Below is a small trained network, with its code and all its weights. Each question gives an input and a class and asks what happens when units are switched off, that is, made to give their printed mean instead of their output.

import numpy as np


def w(rows, s, z=0):
    codes = np.array(rows[::2]) - 128.0
    scale = np.full(codes.shape[1], s)
    scale[-1] = z or s
    return codes * scale


def norm(h):
    return h / np.sqrt((h * h).mean(-1, keepdims=True) + 1e-5)


def f(y):
    return np.maximum(y, 0)


def log_softmax(a):
    a = a - a.max(-1, keepdims=True)
    return a - np.log(np.exp(a).sum(-1, keepdims=True))


def net(x, mask):
    res = np.array(x, float).reshape(1, 4) / 4 @ E
    u = 0
    for l in range(4):
        y = f(norm(res) @ A[l][:, :-1].T + A[l][:, -1])
        res = res + np.where(mask[u : u + 9], y, B[l][:, -1]) @ B[l][:, :-1]
        u += 9
    return log_softmax(norm(res)[-1] @ U[:, :-1].T + U[:, -1])


A, B = {}, {}
E = w([
[70,253,116,94],'x0',
[222,114,162,111],'x1',
[105,189,198,160],'x2',
[171,124,126,176],'x3',
],0.0048)
A[0] = w([
[101,128,82,79,125],'L0N1',
[153,158,1,27,101],'L0N2',
[58,93,171,217,59],'L0N3',
[76,80,78,139,95],'L0N4',
[64,160,101,105,156],'L0N5',
[158,57,114,130,162],'L0N6',
[52,140,105,133,4],'L0N7',
[127,136,167,61,71],'L0N8',
[144,171,125,145,89],'L0N9',
],0.0089,0.0034)
B[0] = w([
[177,169,101,118,196],'L0N1',
[199,145,82,126,254],'L0N2',
[157,64,226,81,185],'L0N3',
[172,156,109,110,184],'L0N4',
[119,138,134,254,249],'L0N5',
[121,157,145,254,210],'L0N6',
[157,119,156,182,178],'L0N7',
[115,243,159,50,153],'L0N8',
[55,111,213,159,157],'L0N9',
],0.0063,0.0046)
A[1] = w([
[118,171,88,99,76],'L1N1',
[73,217,99,72,131],'L1N2',
[97,147,192,152,119],'L1N3',
[158,86,85,129,20],'L1N4',
[120,139,215,168,96],'L1N5',
[125,3,33,153,128],'L1N6',
[139,144,19,95,38],'L1N7',
[118,125,42,35,73],'L1N8',
[56,78,136,26,3],'L1N9',
],0.007,0.0045)
B[1] = w([
[141,135,116,103,150],'L1N1',
[104,72,159,128,213],'L1N2',
[202,134,96,140,230],'L1N3',
[72,205,116,81,134],'L1N4',
[144,125,87,124,253],'L1N5',
[141,182,164,104,204],'L1N6',
[132,173,112,157,167],'L1N7',
[163,134,142,181,141],'L1N8',
[254,191,102,167,128],'L1N9',
],0.0093,0.0033)
A[2] = w([
[229,132,163,145,177],'L2N1',
[127,158,152,10,59],'L2N2',
[116,153,155,69,106],'L2N3',
[53,129,70,46,2],'L2N4',
[75,54,179,141,81],'L2N5',
[94,153,111,122,137],'L2N6',
[106,100,185,66,122],'L2N7',
[117,125,88,136,154],'L2N8',
[107,191,139,134,146],'L2N9',
],0.012,0.0064)
B[2] = w([
[54,179,140,115,246],'L2N1',
[96,67,89,103,136],'L2N2',
[153,65,136,140,134],'L2N3',
[2,193,29,55,128],'L2N4',
[222,180,152,94,133],'L2N5',
[187,97,149,131,140],'L2N6',
[193,180,115,74,134],'L2N7',
[156,111,145,163,144],'L2N8',
[94,47,103,92,171],'L2N9',
],0.0094,0.013)
A[3] = w([
[147,199,110,15,240],'L3N1',
[65,178,167,135,181],'L3N2',
[140,169,108,127,75],'L3N3',
[102,80,174,143,28],'L3N4',
[222,127,49,110,4],'L3N5',
[106,97,107,47,191],'L3N6',
[110,41,195,254,114],'L3N7',
[61,67,157,242,159],'L3N8',
[62,190,83,149,71],'L3N9',
],0.0084,0.0023)
B[3] = w([
[144,62,167,176,207],'L3N1',
[128,107,120,61,254],'L3N2',
[101,141,150,177,153],'L3N3',
[152,156,74,148,139],'L3N4',
[141,205,204,188,147],'L3N5',
[164,55,108,172,152],'L3N6',
[148,170,70,2,204],'L3N7',
[157,146,91,36,235],'L3N8',
[106,102,103,141,236],'L3N9',
],0.0093,0.007)
U = w([
[126,105,74,177,40],'0',
[180,214,95,230,179],'1',
[42,144,190,97,177],'2',
[135,27,133,136,153],'3',
[176,149,58,174,31],'4',
[142,200,78,8,241],'5',
[179,106,82,148,2],'6',
[191,140,173,104,103],'7',
],0.014,0.0079)

Each question gives the input, the list of numbers given to net, and the class t.
The units are the neurons (one row each of A and B). Each row of codes is followed by its name. A weight is (code - 128) times the scale printed after its matrix; where a second scale follows, it is the last column's (A, B and U).
mask holds one flag per neuron, layer by layer. A switched-off neuron (its flag False) gives its mean, the last column of its row in B, instead of its output. The means were averaged over made-up inputs and are rounded, as every weight is.
A unit's drop is (log p(t) with every unit on - log p(t) with that unit switched off) / (log p(t) with every unit on - log p(t) with every unit switched off).
The circuit of an input: a set's keep is (log p(t) with only the set's units on - log p(t) with every unit switched off) / (log p(t) with every unit on - log p(t) with every unit switched off). Starting from the 12 units with the biggest drops (on a tie, the unit counted first), units are removed one at a time, each time the one whose removal leaves the highest keep (on an exact tie, the one counted first), for as long as the keep stays at least 0.8.
units of the circuit, in order: the units of the circuit, biggest drop first
k most important neurons: the k neurons with the biggest drops, biggest first
top k neurons in layer l: the k neurons of layer l with the biggest drops, biggest first
drop when u is switched off: that unit's drop, to one decimal
input [2,1,0,-3], class 3: most important neuron => (L0N8)
input [-4,-1,-6,-1], class 2: units of the circuit, in order => (L1N6; L3N7; L3N8; L2N1)
input [-3,8,-8,6], class 2: 3 most important neurons => (L1N6; L0N5; L2N1)
input [-8,-8,4,-1], class 7: units of the circuit, in order => (L0N3; L2N5)
input [2,3,4,7], class 2: 4 most important neurons => (L0N5; L3N7; L3N8; L0N6)
input [6,-4,-4,-4], class 1: top 2 neurons in layer 3 => (L3N2; L3N5)
input [5,-5,-4,-8], class 1: 2 most important neurons => (L0N2; L0N1)
input [-7,-1,-7,0], class 2: top 2 neurons in layer 1 => (L1N6; L1N4)
input [0,4,-1,-8], class 3: 2 most important neurons => (L0N8; L3N6)
input [3,3,7,7], class 2: 2 most important neurons => (L0N5; L3N7)
input [1,7,-7,0], class 1: 2 most important neurons => (L0N2; L3N8)
input [-1,4,-2,-8], class 2: top 3 neurons in layer 0 => (L0N2; L0N6; L0N3)
input [2,6,8,-2], class 3: top 3 neurons in layer 0 => (L0N5; L0N6; L0N8)
input [1,1,5,6], class 2: 4 most important neurons => (L0N5; L3N7; L3N8; L0N6)
input [2,3,4,-4], class 3: 2 most important neurons => (L0N8; L0N6)
input [0,7,-5,2], class 2: most important neuron => (L2N1)
input [1,1,1,-1], class 3: top 2 neurons in layer 3 => (L3N7; L3N6)
input [-5,7,-7,6], class 5: drop when L0N6 is switched off => 3.0
input [3,3,0,5], class 2: drop when L0N5 is switched off => 0.2
input [6,6,-2,7], class 2: drop when L3N7 is switched off => 0.1
input [3,-5,-4,3], class 1: drop when L2N7 is switched off => 0.0
